Here is a tiny trained network, its code and every weight. The questions are about switching its units off for an input and a target symbol, where a switched-off unit gives its printed mean instead of its output.

import numpy as np


def w(rows, s, z=0):
    codes = np.array(rows[::2]) - 128.0
    scale = np.full(codes.shape[1], s)
    scale[-1] = z or s
    return codes * scale


def f(y):
    return np.maximum(y, 0)


def softmax(a):
    e = np.exp(a - a.max(-1, keepdims=True))
    return e / e.sum(-1, keepdims=True)


def log_softmax(a):
    a = a - a.max(-1, keepdims=True)
    return a - np.log(np.exp(a).sum(-1, keepdims=True))


def net(x, mask):
    ids = ['αβδεθλμξπσφψ'.index(c) for c in x.split()]
    T = len(ids)
    res = E[ids] + P[:T]
    u = 0
    for l in range(2):
        q, k, v = (res @ M[l].T for M in (Q, K, V))
        z = softmax(np.where(np.tri(T) > 0, q @ k.T / 3**0.5, -1e9)) @ v
        res = res + np.where(mask[u], z, O[l][:, -1]) @ O[l][:, :-1]
        u += 1
        y = f(res @ A[l][:, :-1].T + A[l][:, -1])
        res = res + np.where(mask[u : u + 8], y, B[l][:, -1]) @ B[l][:, :-1]
        u += 8
    return log_softmax(res[-1] @ U[:, :-1].T + U[:, -1])


Q, K, V, O, A, B = {}, {}, {}, {}, {}, {}
E = w([
[83,186,108],'α',
[152,121,82],'β',
[122,122,62],'δ',
[111,110,90],'ε',
[127,110,189],'θ',
[149,63,97],'λ',
[103,121,29],'μ',
[173,117,135],'ξ',
[105,190,125],'π',
[108,10,61],'σ',
[94,177,37],'φ',
[105,92,169],'ψ',
],0.014)
P = w([
[206,127,148],'0',
[23,185,53],'1',
[242,152,162],'2',
[51,223,63],'3',
[254,160,175],'4',
[67,223,58],'5',
[201,137,173],'6',
],0.007)
Q[0] = w([
[162,91,127],'L0H0',
[97,73,255],'L0H0',
[87,55,87],'L0H0',
],0.0098)
K[0] = w([
[52,69,87],'L0H0',
[3,114,97],'L0H0',
[95,31,154],'L0H0',
],0.0074)
V[0] = w([
[229,155,168],'L0H0',
[164,63,202],'L0H0',
[254,105,161],'L0H0',
],0.0067)
O[0] = w([
[125,49,142,217],'L0H0',
[3,41,228,43],'L0H0',
[46,33,118,251],'L0H0',
],0.0058,0.0013)
A[0] = w([
[151,95,198,100],'L0N0',
[128,159,117,72],'L0N1',
[98,104,110,103],'L0N2',
[128,85,196,78],'L0N3',
[187,109,157,82],'L0N4',
[125,174,124,142],'L0N5',
[105,133,6,67],'L0N6',
[142,112,120,2],'L0N7',
],0.015,0.008)
B[0] = w([
[169,180,180,151],'L0N0',
[114,163,220,135],'L0N1',
[81,140,83,151],'L0N2',
[192,206,202,142],'L0N3',
[137,45,162,154],'L0N4',
[86,137,180,179],'L0N5',
[148,231,198,253],'L0N6',
[254,194,139,128],'L0N7',
],0.0094,0.0067)
Q[1] = w([
[154,207,133],'L1H0',
[2,135,57],'L1H0',
[137,29,184],'L1H0',
],0.0066)
K[1] = w([
[252,139,36],'L1H0',
[159,97,199],'L1H0',
[145,135,244],'L1H0',
],0.0047)
V[1] = w([
[116,155,124],'L1H0',
[167,77,142],'L1H0',
[2,117,127],'L1H0',
],0.0085)
O[1] = w([
[88,93,192,180],'L1H0',
[207,85,75,51],'L1H0',
[187,255,193,4],'L1H0',
],0.0044,0.003)
A[1] = w([
[167,45,115,88],'L1N0',
[54,174,107,37],'L1N1',
[213,173,1,132],'L1N2',
[119,173,130,110],'L1N3',
[190,123,29,163],'L1N4',
[187,183,16,127],'L1N5',
[31,136,92,141],'L1N6',
[190,111,84,2],'L1N7',
],0.011,0.0074)
B[1] = w([
[213,158,55,175],'L1N0',
[183,7,143,229],'L1N1',
[53,56,255,196],'L1N2',
[82,133,116,238],'L1N3',
[84,14,130,192],'L1N4',
[52,79,230,207],'L1N5',
[214,64,91,252],'L1N6',
[189,207,163,128],'L1N7',
],0.0097,0.0041)
U = w([
[90,226,174,120],'α',
[122,76,156,84],'β',
[106,214,107,255],'δ',
[66,162,184,102],'ε',
[179,90,67,95],'θ',
[93,102,124,159],'λ',
[184,177,224,37],'μ',
[97,85,6,192],'ξ',
[89,107,200,51],'π',
[171,170,182,133],'σ',
[141,238,127,171],'φ',
[229,145,123,164],'ψ',
],0.011,0.0066)

Each question gives the input, a string of symbols that net reads in full, and the target symbol t.
The units are the heads (3 rows each of Q, K, V and O) and the neurons (one row each of A and B). Each row of codes is followed by its name. A weight is (code - 128) times the scale printed after its matrix; where a second scale follows, it is the last column's (O, A, B and U).
mask holds one flag per unit, layer by layer, with each layer's heads first. A switched-off unit (its flag False) gives its mean, the last column of its rows in O or B, instead of its output. The means were averaged over made-up inputs and are rounded, as every weight is.
A unit's drop is (log p(t) with every unit on - log p(t) with that unit switched off) / (log p(t) with every unit on - log p(t) with every unit switched off).
The circuit of an input: a set's keep is (log p(t) with only the set's units on - log p(t) with every unit switched off) / (log p(t) with every unit on - log p(t) with every unit switched off). Starting from the 12 units with the biggest drops (on a tie, the unit counted first), units are removed one at a time, each time the one whose removal leaves the highest keep (on an exact tie, the one counted first), for as long as the keep stays at least 0.8.
circuit, biggest first: the units of the circuit, biggest drop first
most important unit: the unit with the biggest drop
top k neurons: the k neurons with the biggest drops, biggest first
top k neurons in layer l: the k neurons of layer l with the biggest drops, biggest first
drop of u: that unit's drop, to one decimal
input θ ψ ε θ ξ ξ, target ξ: circuit, biggest first -> (L0H0; L0N6; L1N2)
input φ φ φ, target α: circuit, biggest first -> (L0H0; L0N6; L1N6; L1N5)
input δ ξ ξ ε, target ξ: circuit, biggest first -> (L0H0; L1N6; L0N2)
input φ λ ξ ψ, target ξ: circuit, biggest first -> (L0N6; L1N6; L1N2)
input σ ξ μ β λ, target θ: top 3 neurons -> (L0N6; L0N4; L1N0)
input θ π δ μ σ, target ξ: top neuron in layer 1 -> (L1N4)
input ξ φ ξ α, target ξ: circuit, biggest first -> (L0H0; L1N6; L0N2)
input ξ σ ξ β, target ξ: circuit, biggest first -> (L0H0; L1N6; L0N2)
input λ θ μ θ φ, target α: top 2 neurons in layer 0 -> (L0N6; L0N5)
input ξ θ ψ ξ, target ξ: top 3 neurons -> (L0N6; L0N3; L0N0)
input ε ξ α φ α ε μ, target ε: top 2 neurons -> (L1N2; L1N5)
input ψ ξ λ, target θ: top 3 neurons -> (L0N6; L1N0; L0N5)
input ξ ξ π λ δ, target π: top 3 neurons in layer 0 -> (L0N5; L0N6; L0N4)
input ξ ξ ξ φ ξ λ, target ξ: most important unit -> L0H0
input ξ β δ μ ξ ε, target ξ: top 3 neurons in layer 1 -> (L1N6; L1N2; L1N5)
input λ δ β, target β: drop of L1N4 -> 0.3
input ε ξ μ, target ε: drop of L0N5 -> 0.0
input α ξ π σ β, target β: drop of L0N5 -> 0.2
